-0.12  -0.75  -0.64  -0.53   0.63  -0.80
 1.34   1.03  -1.26  -0.26  -1.88   1.27
 2.09   1.33  -1.75  -0.17  -1.99   1.70
yields -0.80

 0.09   0.21  -0.14  -0.05
 0.08   0.15  -0.15  -0.17
yields -0.05

-0.10   0.05   0.13   0.14  -0.03 yields -0.03

 -1.629  -13.459   -1.296   11.458   -4.839 yields -4.839

 0.483   1.772   1.437   0.114   0.062  -1.386   0.352
 0.124  -0.664  -0.670   0.122  -1.004   2.089  -1.703
 0.357   1.701   1.434   0.066   0.461  -1.936   0.976
yields 0.352

  68.975   -77.493   -39.480  -172.392    85.961   123.456 yields 123.456

  26.612  -222.464  -151.412  -110.361
 122.452   133.780   -51.719  -143.970
 200.745    27.524    -6.938    54.892
yields -110.361

 -3.769   15.563  -10.269   -7.380    7.835   16.623 yields 16.623
---
[[28.0 51.2 -3.4 -2.5 -3.6]
 [-0.7 -3.0  7.7  1.1  0.5]
 [ 5.1 -1.8 -1.2 -3.1 -3.8]] gives -3.0

[[ 24.9  39.3 -20.6  38.1   5.1  -9.5  -0.5]
 [ 38.0 -21.3   3.8  54.2   4.0 -13.7   8.2]
 [ 39.3  47.7 -13.4  34.9   6.0  13.4 -22.5]] gives -21.3

[[  1.5 -36.5  -7.6  -2.0]
 [  7.6 -48.4  13.3  -4.4]
 [  6.9 -48.8   3.4  -3.1]] gives -48.4

[[ 25.7  17.8 -23.0 -20.6  24.7  12.5  27.5]
 [ -5.3   2.3 -21.7   6.5   3.2 -20.7  -5.3]
 [-15.7  55.2  23.1 -39.5  25.0  20.0  21.7]] gives 2.3

[[  8.5  21.7 -39.2 -33.4   1.7  37.7]
 [ -4.6  37.4 -41.4 -22.0  13.7  40.1]
 [  9.6 -41.7  29.5  12.0 -19.2 -47.1]] gives 37.4

[[ 3.8 -0.6 18.5  5.4  6.6]
 [ 6.6 -3.5 -2.7 18.6 44.2]
 [ 5.4 -1.4 19.6  8.9 13.8]] gives -3.5

[[ 39.4 -19.9   1.7 -13.0 -45.6]
 [  2.5 -44.1  45.5  37.2  -5.8]
 [  5.7 -44.8  44.0  36.6  -8.3]] gives -44.1

[[-31.2   7.4   6.0   6.3]
 [ 37.1  30.6 -22.1   2.5]
 [-22.0  20.4 -19.5  43.8]] gives 30.6
---
[ 21.4 -34.8 -39.3  41.2   1.0 -23.0] ans = -34.8
[-18.5  -9.6 -11.0  -0.5 -41.1  16.7] ans = -9.6
[-12.7   0.5  -1.8  -3.6  25.9  56.2] ans = 0.5
[ 41.7  12.2  54.5 -51.4   2.3 -18.8] ans = 12.2
[ 45.3  34.2  16.4 -54.6 -40.9  19.1] ans = 34.2
[-11.0  30.3 -43.8 -33.7   6.8  44.6] ans = 30.3
---
[[-1.10, 0.02, 0.85, 1.15], [0.32, 0.50, 0.67, 1.14]] gives 0.32
[[0.522, -1.169, 1.681, 0.362, -1.062, -0.911, -1.115], [-0.838, -0.658, -0.745, -0.640, -0.598, -0.669, -0.648], [-0.770, -1.974, -1.302, -2.059, -2.479, -2.245, -2.459]] gives -1.062
[0.14, -0.13, 0.17, 0.05, -0.14, -0.05, -0.17] gives -0.14
[[0.83, 2.67, -8.79, 11.86, 2.19], [-0.38, -5.88, 4.80, -13.87, 4.48]] gives 2.19
[[0.019, 0.108, -0.007, 0.045, 0.032, -0.008], [0.050, 0.110, -0.160, 0.068, -0.030, 0.165], [0.046, 0.095, -0.026, 0.152, 0.023, 0.067]] gives 0.032
[-0.465, 1.110, 0.285, -0.808, -1.111, -0.114, 0.553] gives -1.111
[4.719, -1.147, 11.170, -4.505, 13.702, -13.780, -14.906] gives 13.702
[[-5.3, -3.0, 0.1, 17.0, -4.7], [-1.3, -11.6, -0.4, 0.1, 4.2]] gives -4.7
[149.103, -118.146, -50.182, 77.538, 179.903, 66.741, 2.932] gives 179.903
---
[-10.1 -43.0 -31.2  -8.5] ⇒ -43.0

[[ 31.4 -50.3   1.3   5.4   4.2  -5.8  43.0]
 [ -0.1  20.8 -18.7  -8.1  -5.1 -27.7  27.0]
 [ 39.7 -10.7 -11.1  -9.9 -10.1 -15.6 -39.9]] ⇒ -10.1

[[ -2.6   7.8  -3.5  -2.6  -2.6  -2.9]
 [ -1.3 -51.6 -14.1  -0.1   2.3   6.4]] ⇒ -0.1

[  2.0   3.2 -16.9  57.2  21.3] ⇒ -16.9

[56.3 39.0 23.2 11.7] ⇒ 39.0

[ -4.6 -46.6  22.4   8.9] ⇒ -46.6

[[ 32.5  14.9  26.1 -37.8  20.2  24.5]
 [ 21.4  19.1  17.3  -0.8  49.8  13.2]
 [ 17.3  23.7  21.3  -3.9  39.3  24.8]] ⇒ -3.9

[ 54.8 -25.7   1.5  -6.8] ⇒ -25.7

[ -0.8 -45.3 -57.6 -18.5] ⇒ -45.3
---
[[134 183  96 217 211  69]
 [130 209 100 249 217  87]
 [131 178  93 210 212  61]] result: 100

[[13 59 71 73 68]
 [92 73 69 73 59]
 [57 58 60 43 63]] result: 69

[[5 5 6 4 5 6 2]
 [4 3 6 9 7 4 4]
 [4 3 6 9 7 4 4]] result: 6

[[6827 8521 6989 8008]
 [9299 5549 9164 9935]
 [5431 8457 5059 3144]] result: 9164

[[ 17 -12  18  24  22 -24]
 [ -4   9  14  15  15 -38]
 [-28  34 -10 -11 -16   2]] result: 14

[[60 62 66 65 64 63]
 [80 59 35 81 36 86]
 [72 88 22 43 72 65]] result: 35

[[64 49 50 52 20]
 [56 44 55 53 54]
 [30 60 43 45 80]] result: 55
---
array([[-144.729, -171.998,  -35.293, -112.622,  -50.037,   73.725,
        -185.290, -133.627,   39.166,   57.051],
       [ -52.423,   12.223, -155.121,  -67.326, -125.685,  185.206,
        -128.906, -105.086,  -32.714,   -8.426],
       [  21.446,  -85.683,  -61.900,  -28.635,  -99.525, -148.014,
          46.779, -201.118, -137.865,  180.244],
       [-144.919,  -96.197,  -22.662,  -84.073,  -44.814, -146.874,
         130.793, -150.780,  -97.094,  169.193],
       [-104.309, -112.048, -115.513,   14.886, -171.350,  103.203,
        -237.879, -145.470,   91.167,    7.086],
       [  11.456, -178.807, -138.729, -154.189,  -80.196, -274.439,
         139.257,  194.289,  -27.351, -162.654]]) yields -52.423

array([[ 0.19,  0.01,  0.06, -0.17, -0.03,  0.23,  0.12,  0.03,  0.20,
         0.02, -0.14],
       [-0.01, -0.04, -0.02,  0.06,  0.07, -0.02, -0.02, -0.04, -0.05,
         0.00,  0.01],
       [ 0.07, -0.05,  0.01,  0.04,  0.02, -0.06,  0.00,  0.02, -0.05,
         0.00,  0.06],
       [-0.10,  0.01, -0.06,  0.09,  0.01, -0.14, -0.09,  0.03, -0.14,
        -0.02,  0.14],
       [ 0.03, -0.03,  0.01,  0.04,  0.01, -0.05, -0.02, -0.03, -0.02,
         0.02,  0.00],
       [ 0.16, -0.03,  0.01, -0.02,  0.07, -0.10,  0.05, -0.01,  0.13,
         0.03,  0.16]]) yields -0.01

array([[-0.039, -0.662, -0.978, -0.261,  1.005, -1.432, -0.994,  1.060,
         0.420,  0.642],
       [ 0.124, -1.216, -0.196, -0.540, -1.504, -1.364, -0.056,  0.091,
        -0.460, -0.476],
       [ 0.057, -0.733, -0.399, -0.962,  1.053, -0.616, -0.562,  1.209,
         0.697,  1.574],
       [ 0.638,  0.203, -1.448, -1.468,  0.522, -0.229, -0.564, -0.513,
         0.445,  1.239],
       [ 0.025, -1.097,  0.044, -0.543,  0.684, -1.449,  0.612, -1.014,
        -0.664, -0.894]]) yields 0.124

array([[-123.91,  -35.84, -256.57,   25.53, -103.52,  -32.54,  155.11,
          79.46,  -55.75,  -25.48,   71.30,  -33.10,  -68.15],
       [  -2.89, -233.04,  -69.42, -113.86,   97.41,   -0.18,  -69.63,
        -101.55,  -40.07,  -75.79,  153.88, -130.08,  131.80],
       [  68.80,   -1.52,  -62.63,  -45.31, -129.42,   86.24, -182.69,
           2.13, -231.22,  106.06,   74.01,  -93.75, -111.45],
       [ 132.25,  -41.71,   -9.60,   93.62,   52.46, -192.36,   40.76,
          -2.22,   60.97,   10.11, -212.56, -126.05,  -43.54],
       [-146.63,   49.14,  127.44, -210.56, -146.31,  -96.96,   38.94,
         -49.88,   47.75,   62.41,  129.84, -161.86,  -43.14]]) yields -2.89

array([[  74.7,  -20.6, -124.6,  -68.4, -172.0,  -19.4,  -63.6],
       [ -39.6,   40.5, -117.1,  -77.4,  -93.5,  -47.7, -113.9],
       [-129.9,  -62.0,   76.6,  -56.9,  -53.9,   62.0,   13.7],
       [ -66.7,  -38.6,  -65.2,  -39.4,  -28.8,  -70.7,  -72.0],
       [-104.4, -110.7,  -56.1,  -49.9,  108.1, -161.0,  -78.9],
       [ -13.5,   12.3,  -28.6,  -61.9, -207.1,  145.1,  -31.3],
       [ -18.1,  -62.8,   -6.5,  -34.2, -143.9,   58.9,   20.0]]) yields -39.6
